Here is a tiny trained network, its code and every weight. The questions are about switching its units off for an input and a class, where a switched-off unit gives its printed mean instead of its output.

import numpy as np


def w(rows, s, z=0):
    codes = np.array(rows[::2]) - 128.0
    scale = np.full(codes.shape[1], s)
    scale[-1] = z or s
    return codes * scale


def norm(h):
    return h / np.sqrt((h * h).mean(-1, keepdims=True) + 1e-5)


def f(y):
    return np.maximum(y, 0)


def log_softmax(a):
    a = a - a.max(-1, keepdims=True)
    return a - np.log(np.exp(a).sum(-1, keepdims=True))


def net(x, mask):
    res = np.array(x, float).reshape(1, 7) / 4 @ E
    u = 0
    for l in range(3):
        y = f(norm(res) @ A[l][:, :-1].T + A[l][:, -1])
        res = res + np.where(mask[u : u + 16], y, B[l][:, -1]) @ B[l][:, :-1]
        u += 16
    return log_softmax(norm(res)[-1] @ U[:, :-1].T + U[:, -1])


A, B = {}, {}
E = w([
[95,213,88,209,71,180],'x0',
[100,126,53,210,158,122],'x1',
[67,137,136,130,51,141],'x2',
[119,41,122,98,84,180],'x3',
[55,141,175,124,123,59],'x4',
[95,99,1,118,92,93],'x5',
[186,124,111,207,98,27],'x6',
],0.01)
A[0] = w([
[152,162,169,135,153,119,1],'0.n0',
[115,95,142,156,133,129,36],'0.n1',
[151,103,118,122,90,84,96],'0.n2',
[88,110,144,90,145,151,70],'0.n3',
[176,181,108,157,200,182,131],'0.n4',
[100,169,148,90,111,161,127],'0.n5',
[97,119,138,118,158,162,105],'0.n6',
[115,132,59,90,162,83,85],'0.n7',
[157,98,165,153,180,98,56],'0.n8',
[108,169,159,82,80,169,97],'0.n9',
[118,154,203,117,123,90,105],'0.n10',
[81,188,126,194,117,132,113],'0.n11',
[163,102,98,56,148,112,17],'0.n12',
[113,168,249,131,137,82,157],'0.n13',
[179,131,110,140,146,136,13],'0.n14',
[69,103,127,126,193,190,104],'0.n15',
],0.018,0.0062)
B[0] = w([
[149,119,141,91,147,70,154],'0.n0',
[117,103,83,105,116,132,131],'0.n1',
[142,95,97,63,146,135,158],'0.n2',
[104,140,152,118,143,152,163],'0.n3',
[222,177,128,117,194,125,205],'0.n4',
[81,32,114,131,83,144,184],'0.n5',
[120,105,107,136,172,171,161],'0.n6',
[73,140,136,113,123,9,178],'0.n7',
[134,102,143,82,89,154,175],'0.n8',
[106,72,151,109,80,175,190],'0.n9',
[143,173,142,118,180,115,196],'0.n10',
[54,220,63,171,88,143,206],'0.n11',
[72,150,100,141,103,112,158],'0.n12',
[144,173,222,132,212,66,255],'0.n13',
[162,136,145,73,136,138,141],'0.n14',
[116,160,121,130,227,168,189],'0.n15',
],0.013,0.011)
A[1] = w([
[205,73,36,183,126,144,2],'1.n0',
[87,109,173,90,123,112,115],'1.n1',
[100,197,116,150,93,130,112],'1.n2',
[114,81,82,153,69,96,100],'1.n3',
[212,147,146,176,196,57,114],'1.n4',
[122,142,214,144,143,104,129],'1.n5',
[106,94,69,132,152,119,99],'1.n6',
[139,94,174,119,101,65,43],'1.n7',
[112,124,237,127,101,110,52],'1.n8',
[84,157,122,221,95,102,95],'1.n9',
[115,159,253,168,94,153,12],'1.n10',
[79,80,151,93,143,126,103],'1.n11',
[111,174,141,233,16,131,90],'1.n12',
[223,93,166,150,147,82,82],'1.n13',
[72,170,114,215,80,111,63],'1.n14',
[139,92,143,118,21,166,45],'1.n15',
],0.012,0.0058)
B[1] = w([
[168,218,163,68,164,103,140],'1.n0',
[102,146,176,201,129,150,183],'1.n1',
[91,91,79,119,79,129,187],'1.n2',
[141,170,84,125,95,144,166],'1.n3',
[208,111,119,85,145,93,254],'1.n4',
[114,176,155,141,152,101,218],'1.n5',
[79,194,127,130,130,128,163],'1.n6',
[139,165,110,128,150,96,152],'1.n7',
[106,224,79,171,146,156,180],'1.n8',
[95,139,79,94,29,95,189],'1.n9',
[5,96,109,57,140,127,171],'1.n10',
[98,151,143,151,141,168,180],'1.n11',
[85,79,61,106,60,62,189],'1.n12',
[156,84,180,36,118,88,188],'1.n13',
[125,133,66,112,89,59,195],'1.n14',
[210,88,123,95,108,144,150],'1.n15',
],0.011,0.0079)
A[2] = w([
[171,103,126,139,76,72,92],'2.n0',
[159,143,81,115,113,218,162],'2.n1',
[160,103,188,176,193,134,126],'2.n2',
[167,169,95,248,132,194,46],'2.n3',
[138,149,213,185,127,199,3],'2.n4',
[90,156,128,121,161,161,72],'2.n5',
[167,147,192,165,137,68,13],'2.n6',
[122,105,44,168,108,111,74],'2.n7',
[97,114,98,172,84,68,50],'2.n8',
[156,41,140,80,83,106,70],'2.n9',
[148,111,211,160,51,220,68],'2.n10',
[92,76,69,120,170,42,94],'2.n11',
[81,155,140,138,154,177,115],'2.n12',
[174,103,132,112,52,64,49],'2.n13',
[117,162,226,122,162,92,27],'2.n14',
[182,88,197,128,97,196,83],'2.n15',
],0.013,0.0046)
B[2] = w([
[80,153,107,108,173,216,164],'2.n0',
[221,116,38,172,152,165,194],'2.n1',
[119,162,59,157,29,61,224],'2.n2',
[133,80,19,193,140,191,146],'2.n3',
[72,75,196,86,74,96,157],'2.n4',
[108,88,156,226,129,137,177],'2.n5',
[209,129,41,69,206,76,199],'2.n6',
[143,165,98,106,122,118,203],'2.n7',
[82,146,67,136,55,107,209],'2.n8',
[119,85,77,121,119,198,156],'2.n9',
[172,1,175,36,78,108,165],'2.n10',
[38,163,178,85,99,100,226],'2.n11',
[85,83,146,171,161,208,195],'2.n12',
[90,164,106,134,163,243,172],'2.n13',
[143,174,151,99,159,90,255],'2.n14',
[130,84,174,101,101,114,164],'2.n15',
],0.0094,0.0067)
U = w([
[151,136,42,173,200,226,97],'0',
[183,94,171,166,66,75,2],'1',
[201,192,174,77,230,24,212],'2',
[2,99,216,95,182,159,170],'3',
[182,3,174,83,76,183,141],'4',
[192,89,95,139,87,136,5],'5',
[44,161,47,106,17,45,172],'6',
],0.016,0.0069)

Each question gives the input, the list of numbers given to net, and the class t.
The units are the neurons (one row each of A and B). Each row of codes is followed by its name. A weight is (code - 128) times the scale printed after its matrix; where a second scale follows, it is the last column's (A, B and U).
mask holds one flag per neuron, layer by layer. A switched-off neuron (its flag False) gives its mean, the last column of its row in B, instead of its output. The means were averaged over made-up inputs and are rounded, as every weight is.
A unit's drop is (log p(t) with every unit on - log p(t) with that unit switched off) / (log p(t) with every unit on - log p(t) with every unit switched off).
The circuit of an input: a set's keep is (log p(t) with only the set's units on - log p(t) with every unit switched off) / (log p(t) with every unit on - log p(t) with every unit switched off). Starting from the 12 units with the biggest drops (on a tie, the unit counted first), units are removed one at a time, each time the one whose removal leaves the highest keep (on an exact tie, the one counted first), for as long as the keep stays at least 0.8.
units of the circuit, in order: the units of the circuit, biggest drop first
unit that matters most: the unit with the biggest drop
k most important neurons: the k neurons with the biggest drops, biggest first
top k neurons in layer l: the k neurons of layer l with the biggest drops, biggest first
input [4,3,-6,-8,-6,-4,-6], class 0: unit that matters most	0.n13
input [2,-4,-6,5,-2,-2,-7], class 4: units of the circuit, in order	(0.n13; 0.n11)
input [-3,4,-7,6,-2,-1,2], class 4: units of the circuit, in order	(0.n11; 0.n13)
input [5,6,0,4,3,-3,-3], class 0: units of the circuit, in order	(0.n15; 0.n7)
input [-5,5,4,1,-1,-2,-4], class 0: 2 most important neurons	(0.n15; 0.n13)
input [-3,-4,2,3,4,-2,-1], class 3: 3 most important neurons	(0.n4; 0.n9; 1.n10)
input [2,4,4,3,-2,-3,-4], class 0: units of the circuit, in order	(0.n15; 0.n13)
input [-4,-4,5,-1,8,8,-1], class 3: units of the circuit, in order	(0.n11; 2.n2; 1.n1)
input [2,1,-6,-1,1,8,-7], class 3: 4 most important neurons	(0.n7; 0.n13; 0.n15; 0.n11)
input [2,7,-6,-3,1,2,-7], class 0: units of the circuit, in order	(0.n13; 0.n15)
input [-4,8,-7,7,0,-7,4], class 4: units of the circuit, in order	(0.n8; 0.n13)
input [-5,-6,-7,7,-2,1,-2], class 4: 2 most important neurons	(0.n13; 0.n7)
input [-1,-8,-6,-1,-7,8,-5], class 6: 3 most important neurons	(0.n13; 0.n7; 0.n12)
input [-1,-6,1,-4,-1,5,-8], class 3: unit that matters most	0.n15
input [-2,-1,-8,3,1,3,1], class 6: 2 most important neurons	(0.n13; 0.n12)
input [4,6,7,8,-4,-7,-4], class 0: top 2 neurons in layer 2	(2.n1; 2.n3)
input [1,5,-6,5,-5,4,-2], class 2: 2 most important neurons	(0.n11; 0.n7)
input [-8,1,5,-2,8,5,-5], class 3: 2 most important neurons	(0.n4; 1.n4)
input [-8,-3,-1,1,3,6,3], class 6: 2 most important neurons	(0.n13; 0.n12)
input [-7,-2,-1,5,-7,1,4], class 4: unit that matters most	0.n11
input [3,-3,3,-2,-1,2,-5], class 4: top 2 neurons in layer 0	(0.n9; 0.n13)
input [-8,-7,1,5,-6,-8,-1], class 3: top 2 neurons in layer 1	(1.n10; 1.n4)
